Below is a small trained network, with its code and all its weights. Each question gives an input and a class and asks what happens when units are switched off, that is, made to give their printed mean instead of their output.

import numpy as np


def w(rows, s, z=0):
    codes = np.array(rows[::2]) - 128.0
    scale = np.full(codes.shape[1], s)
    scale[-1] = z or s
    return codes * scale


def f(y):
    return np.maximum(y, 0)


def log_softmax(a):
    a = a - a.max(-1, keepdims=True)
    return a - np.log(np.exp(a).sum(-1, keepdims=True))


def net(x, mask):
    res = np.array(x, float).reshape(1, 4) / 4 @ E
    y = f(res @ A[0][:, :-1].T + A[0][:, -1])
    res = res + np.where(mask, y, B[0][:, -1]) @ B[0][:, :-1]
    return log_softmax(res[-1] @ U[:, :-1].T + U[:, -1])


A, B = {}, {}
E = w([
[51,171,225,185],'x0',
[198,48,150,253],'x1',
[233,187,224,89],'x2',
[152,250,46,197],'x3',
],0.0066)
A[0] = w([
[75,72,105,132,142],'neuron 1',
[83,146,184,172,141],'neuron 2',
[182,139,187,96,102],'neuron 3',
[62,95,85,152,73],'neuron 4',
[78,159,185,171,100],'neuron 5',
[194,158,177,110,112],'neuron 6',
[185,146,181,94,100],'neuron 7',
[199,110,71,98,78],'neuron 8',
[80,105,89,151,90],'neuron 9',
[62,95,75,156,67],'neuron 10',
[192,93,130,230,79],'neuron 11',
[103,69,163,92,137],'neuron 12',
[81,169,177,172,110],'neuron 13',
[183,103,125,216,108],'neuron 14',
[175,114,79,113,85],'neuron 15',
[160,92,105,86,83],'neuron 16',
[79,164,180,163,139],'neuron 17',
[88,152,178,161,112],'neuron 18',
[80,208,99,37,101],'neuron 19',
[79,201,97,33,70],'neuron 20',
[183,122,63,112,92],'neuron 21',
[85,160,184,165,110],'neuron 22',
[88,164,171,168,136],'neuron 23',
[200,158,179,111,104],'neuron 24',
[192,167,174,112,109],'neuron 25',
[139,254,44,208,3],'neuron 26',
[87,17,188,62,4],'neuron 27',
[82,91,91,151,127],'neuron 28',
[88,116,190,139,105],'neuron 29',
],0.0088,0.0019)
B[0] = w([
[102,180,103,164,203],'neuron 1',
[153,101,98,96,193],'neuron 2',
[84,177,85,169,190],'neuron 3',
[91,168,90,160,199],'neuron 4',
[146,90,77,84,190],'neuron 5',
[60,156,74,169,191],'neuron 6',
[81,167,90,169,189],'neuron 7',
[150,72,82,74,193],'neuron 8',
[102,165,106,150,185],'neuron 9',
[78,176,88,163,205],'neuron 10',
[58,53,198,130,219],'neuron 11',
[175,168,148,131,205],'neuron 12',
[150,100,94,86,188],'neuron 13',
[84,71,187,129,208],'neuron 14',
[154,90,105,88,176],'neuron 15',
[161,109,116,100,170],'neuron 16',
[153,98,95,97,192],'neuron 17',
[152,96,80,86,181],'neuron 18',
[70,64,193,144,241],'neuron 19',
[58,50,196,146,236],'neuron 20',
[162,93,104,88,191],'neuron 21',
[149,101,91,92,187],'neuron 22',
[153,96,91,90,184],'neuron 23',
[53,153,75,171,193],'neuron 24',
[65,154,81,169,190],'neuron 25',
[255,213,228,116,253],'neuron 26',
[243,236,193,148,245],'neuron 27',
[101,164,112,149,195],'neuron 28',
[173,125,108,102,185],'neuron 29',
],0.0096,0.0059)
U = w([
[75,194,51,208,79],'0',
[77,37,249,140,100],'1',
[224,204,197,124,253],'2',
[177,73,46,40,74],'3',
],0.013,0.0024)

Each question gives the input, the list of numbers given to net, and the class t.
The units are the neurons (one row each of A and B). Each row of codes is followed by its name. A weight is (code - 128) times the scale printed after its matrix; where a second scale follows, it is the last column's (A, B and U).
mask holds one flag per neuron, in row order. A switched-off neuron (its flag False) gives its mean, the last column of its row in B, instead of its output. The means were averaged over made-up inputs and are rounded, as every weight is.
A unit's drop is (log p(t) with every unit on - log p(t) with that unit switched off) / (log p(t) with every unit on - log p(t) with every unit switched off).
The circuit of an input: a set's keep is (log p(t) with only the set's units on - log p(t) with every unit switched off) / (log p(t) with every unit on - log p(t) with every unit switched off). Starting from the 12 units with the biggest drops (on a tie, the unit counted first), units are removed one at a time, each time the one whose removal leaves the highest keep (on an exact tie, the one counted first), for as long as the keep stays at least 0.8.
units of the circuit, in order: the units of the circuit, biggest drop first
top k neurons: the k neurons with the biggest drops, biggest first
drop when u is switched off: that unit's drop, to one decimal
input [-3,-6,-1,-8], class 2: units of the circuit, in order : (neuron 27)
input [7,8,5,8], class 1: top 2 neurons : (neuron 11; neuron 14)
input [-3,-7,-6,6], class 1: units of the circuit, in order : (neuron 20; neuron 19)
input [-5,-6,0,7], class 2: top 2 neurons : (neuron 26; neuron 11)
input [2,-6,-5,2], class 1: top 2 neurons : (neuron 20; neuron 19)
input [-8,8,-5,8], class 1: top 2 neurons : (neuron 11; neuron 14)
input [-1,-7,1,6], class 1: top 3 neurons : (neuron 20; neuron 19; neuron 27)
input [-3,5,-4,6], class 2: top 3 neurons : (neuron 26; neuron 20; neuron 19)
input [-1,-7,-6,0], class 1: top 2 neurons : (neuron 20; neuron 19)
input [-5,-5,-4,4], class 1: top 3 neurons : (neuron 20; neuron 19; neuron 27)
input [-2,-3,-7,-8], class 2: top 2 neurons : (neuron 27; neuron 12)
input [-6,2,5,2], class 3: top 2 neurons : (neuron 8; neuron 21)
input [-6,2,4,5], class 3: top 4 neurons : (neuron 27; neuron 8; neuron 21; neuron 15)
input [-6,-5,-1,8], class 2: units of the circuit, in order : (neuron 26)
input [0,-4,1,8], class 2: drop when neuron 26 is switched off : 1.1
input [3,-7,5,2], class 1: drop when neuron 19 is switched off : 0.5
input [5,-1,-4,-8], class 2: drop when neuron 27 is switched off : 0.4
